Below is a small trained network, with its code and all its weights. Each question gives an input and a class and asks what happens when units are switched off, that is, made to give their printed mean instead of their output.

import numpy as np


def w(rows, s, z=0):
    codes = np.array(rows[::2]) - 128.0
    scale = np.full(codes.shape[1], s)
    scale[-1] = z or s
    return codes * scale


def norm(h):
    return h / np.sqrt((h * h).mean(-1, keepdims=True) + 1e-5)


def f(y):
    return np.maximum(y, 0)


def log_softmax(a):
    a = a - a.max(-1, keepdims=True)
    return a - np.log(np.exp(a).sum(-1, keepdims=True))


def net(x, mask):
    res = np.array(x, float).reshape(1, 7) / 4 @ E
    u = 0
    for l in range(4):
        y = f(norm(res) @ A[l][:, :-1].T + A[l][:, -1])
        res = res + np.where(mask[u : u + 8], y, B[l][:, -1]) @ B[l][:, :-1]
        u += 8
    return log_softmax(norm(res)[-1] @ U[:, :-1].T + U[:, -1])


A, B = {}, {}
E = w([
[127,139,90,152,128,129,158],'x0',
[185,61,179,168,213,224,160],'x1',
[2,106,161,117,62,98,189],'x2',
[108,64,54,109,104,211,51],'x3',
[133,152,125,118,124,158,129],'x4',
[134,129,136,122,124,131,121],'x5',
[126,129,139,114,128,132,120],'x6',
],0.0076)
A[0] = w([
[25,62,194,129,59,190,235,68],'0.n0',
[83,91,170,185,109,149,52,178],'0.n1',
[187,203,220,90,163,60,233,254],'0.n2',
[168,187,37,40,151,50,96,178],'0.n3',
[81,72,125,81,58,171,170,52],'0.n4',
[13,145,131,129,58,63,141,151],'0.n5',
[116,16,199,141,133,223,252,48],'0.n6',
[127,120,163,166,255,194,140,90],'0.n7',
],0.0071,0.005)
B[0] = w([
[79,153,71,35,185,81,59,196],'0.n0',
[155,147,84,131,179,168,149,169],'0.n1',
[85,164,188,193,147,141,159,254],'0.n2',
[135,156,83,102,154,108,80,205],'0.n3',
[115,115,116,92,97,121,155,158],'0.n4',
[120,126,121,106,127,154,180,213],'0.n5',
[153,129,79,169,154,30,4,189],'0.n6',
[152,114,145,148,85,130,152,180],'0.n7',
],0.012,0.0096)
A[1] = w([
[89,114,131,138,80,150,207,3],'1.n0',
[129,86,30,4,112,85,105,153],'1.n1',
[117,221,98,116,163,79,143,103],'1.n2',
[176,53,132,164,75,155,109,43],'1.n3',
[167,186,132,116,91,125,132,203],'1.n4',
[122,192,172,191,156,116,182,145],'1.n5',
[63,130,145,31,103,139,196,90],'1.n6',
[117,186,208,117,97,133,151,104],'1.n7',
],0.011,0.0042)
B[1] = w([
[131,157,108,72,145,183,111,138],'1.n0',
[126,69,147,160,19,187,115,251],'1.n1',
[63,161,230,119,226,57,36,227],'1.n2',
[49,181,122,100,242,254,212,142],'1.n3',
[164,42,129,146,118,98,108,168],'1.n4',
[142,26,151,93,43,70,99,227],'1.n5',
[199,175,53,173,131,157,208,183],'1.n6',
[150,126,67,72,123,181,136,174],'1.n7',
],0.0082,0.011)
A[2] = w([
[80,245,149,133,108,90,254,4],'2.n0',
[119,163,107,78,74,121,222,113],'2.n1',
[91,246,213,78,157,45,213,128],'2.n2',
[77,175,107,84,52,117,138,101],'2.n3',
[25,206,161,145,187,93,129,84],'2.n4',
[159,224,141,47,143,111,244,45],'2.n5',
[234,59,172,232,124,148,206,62],'2.n6',
[171,138,218,110,176,92,67,167],'2.n7',
],0.009,0.0037)
B[2] = w([
[244,108,112,124,157,198,35,183],'2.n0',
[73,132,95,128,75,230,215,172],'2.n1',
[164,133,36,135,163,162,84,254],'2.n2',
[125,122,120,209,217,170,144,188],'2.n3',
[160,213,154,122,254,114,105,226],'2.n4',
[222,122,11,128,120,190,96,161],'2.n5',
[181,58,228,192,68,159,187,196],'2.n6',
[108,134,174,201,106,43,193,248],'2.n7',
],0.0089,0.0079)
A[3] = w([
[66,156,152,98,82,134,204,136],'3.n0',
[78,186,164,100,156,48,126,54],'3.n1',
[144,96,114,94,101,103,41,120],'3.n2',
[158,54,130,182,176,149,155,75],'3.n3',
[86,162,115,85,81,151,175,2],'3.n4',
[136,127,8,147,160,101,84,58],'3.n5',
[149,140,65,120,86,185,133,113],'3.n6',
[126,116,165,130,164,241,98,51],'3.n7',
],0.013,0.0058)
B[3] = w([
[44,208,84,205,141,79,244,150],'3.n0',
[58,244,169,222,246,18,127,225],'3.n1',
[65,65,176,13,14,150,62,221],'3.n2',
[125,164,44,36,123,200,148,208],'3.n3',
[35,90,154,213,76,49,110,145],'3.n4',
[181,85,172,2,50,187,132,253],'3.n5',
[117,128,187,182,124,8,161,238],'3.n6',
[133,183,100,102,214,118,121,207],'3.n7',
],0.0089,0.0071)
U = w([
[100,184,163,183,211,19,64,180],'0',
[201,182,20,78,195,193,149,205],'1',
[89,20,90,43,28,160,31,150],'2',
[8,127,24,181,31,125,195,43],'3',
[242,28,214,220,84,116,178,3],'4',
],0.015,0.0058)

Each question gives the input, the list of numbers given to net, and the class t.
The units are the neurons (one row each of A and B). Each row of codes is followed by its name. A weight is (code - 128) times the scale printed after its matrix; where a second scale follows, it is the last column's (A, B and U).
mask holds one flag per neuron, layer by layer. A switched-off neuron (its flag False) gives its mean, the last column of its row in B, instead of its output. The means were averaged over made-up inputs and are rounded, as every weight is.
A unit's drop is (log p(t) with every unit on - log p(t) with that unit switched off) / (log p(t) with every unit on - log p(t) with every unit switched off).
unit that matters most: the unit with the biggest drop
k most important neurons: the k neurons with the biggest drops, biggest first
k most important neurons of layer l: the k neurons of layer l with the biggest drops, biggest first
drop when u is switched off: that unit's drop, to one decimal
input [3,-3,-2,5,8,-1,-7], class 2: unit that matters most	0.n2
input [5,0,6,-4,-2,-1,0], class 1: 2 most important neurons	0.n5, 1.n6
input [6,-3,-4,1,7,7,-7], class 2: 2 most important neurons	0.n2, 1.n1
input [-4,6,-1,-1,-7,-1,-1], class 4: 2 most important neurons	1.n2, 0.n0
input [-2,2,7,1,6,6,4], class 2: 2 most important neurons of layer 0	0.n2, 0.n6
input [-3,3,0,-5,-4,-3,-8], class 4: 2 most important neurons of layer 1	1.n2, 1.n5
input [8,-5,2,-2,-2,5,-3], class 1: 2 most important neurons of layer 0	0.n5, 0.n6
input [0,-7,5,1,4,-2,5], class 3: 2 most important neurons	0.n2, 1.n1
input [-8,-1,7,0,-5,-7,0], class 1: 3 most important neurons	1.n5, 1.n6, 2.n0
input [-8,1,0,4,0,-4,-6], class 1: 3 most important neurons	0.n0, 0.n3, 1.n5
input [0,1,-7,-5,-3,0,-5], class 4: 4 most important neurons	0.n0, 0.n6, 1.n5, 2.n6
input [5,-4,2,1,-6,6,7], class 3: 3 most important neurons	0.n2, 1.n1, 0.n5
input [5,8,1,4,-7,-6,-6], class 2: 2 most important neurons of layer 0	0.n6, 0.n2
input [-5,-1,2,2,-3,7,-7], class 3: 2 most important neurons	0.n2, 1.n1
input [-8,7,-2,8,3,4,-6], class 1: unit that matters most	0.n0
input [-6,-7,2,3,-5,1,4], class 3: 3 most important neurons	0.n2, 0.n6, 0.n5
input [3,4,7,3,3,2,5], class 2: 2 most important neurons	0.n2, 1.n1
input [2,-7,3,-5,1,-5,-6], class 1: 2 most important neurons	0.n5, 0.n6
input [5,-7,1,-5,-6,-3,-1], class 1: 2 most important neurons of layer 1	1.n6, 1.n7
input [-7,2,-4,-7,-5,-3,5], class 4: most important neuron	0.n0
input [3,-5,-6,2,6,-1,-3], class 2: drop when 0.n2 is switched off	2.3
input [1,7,-1,-8,2,4,-8], class 4: drop when 0.n0 is switched off	0.1
input [2,-3,-8,2,-4,1,0], class 2: drop when 0.n2 is switched off	2.2
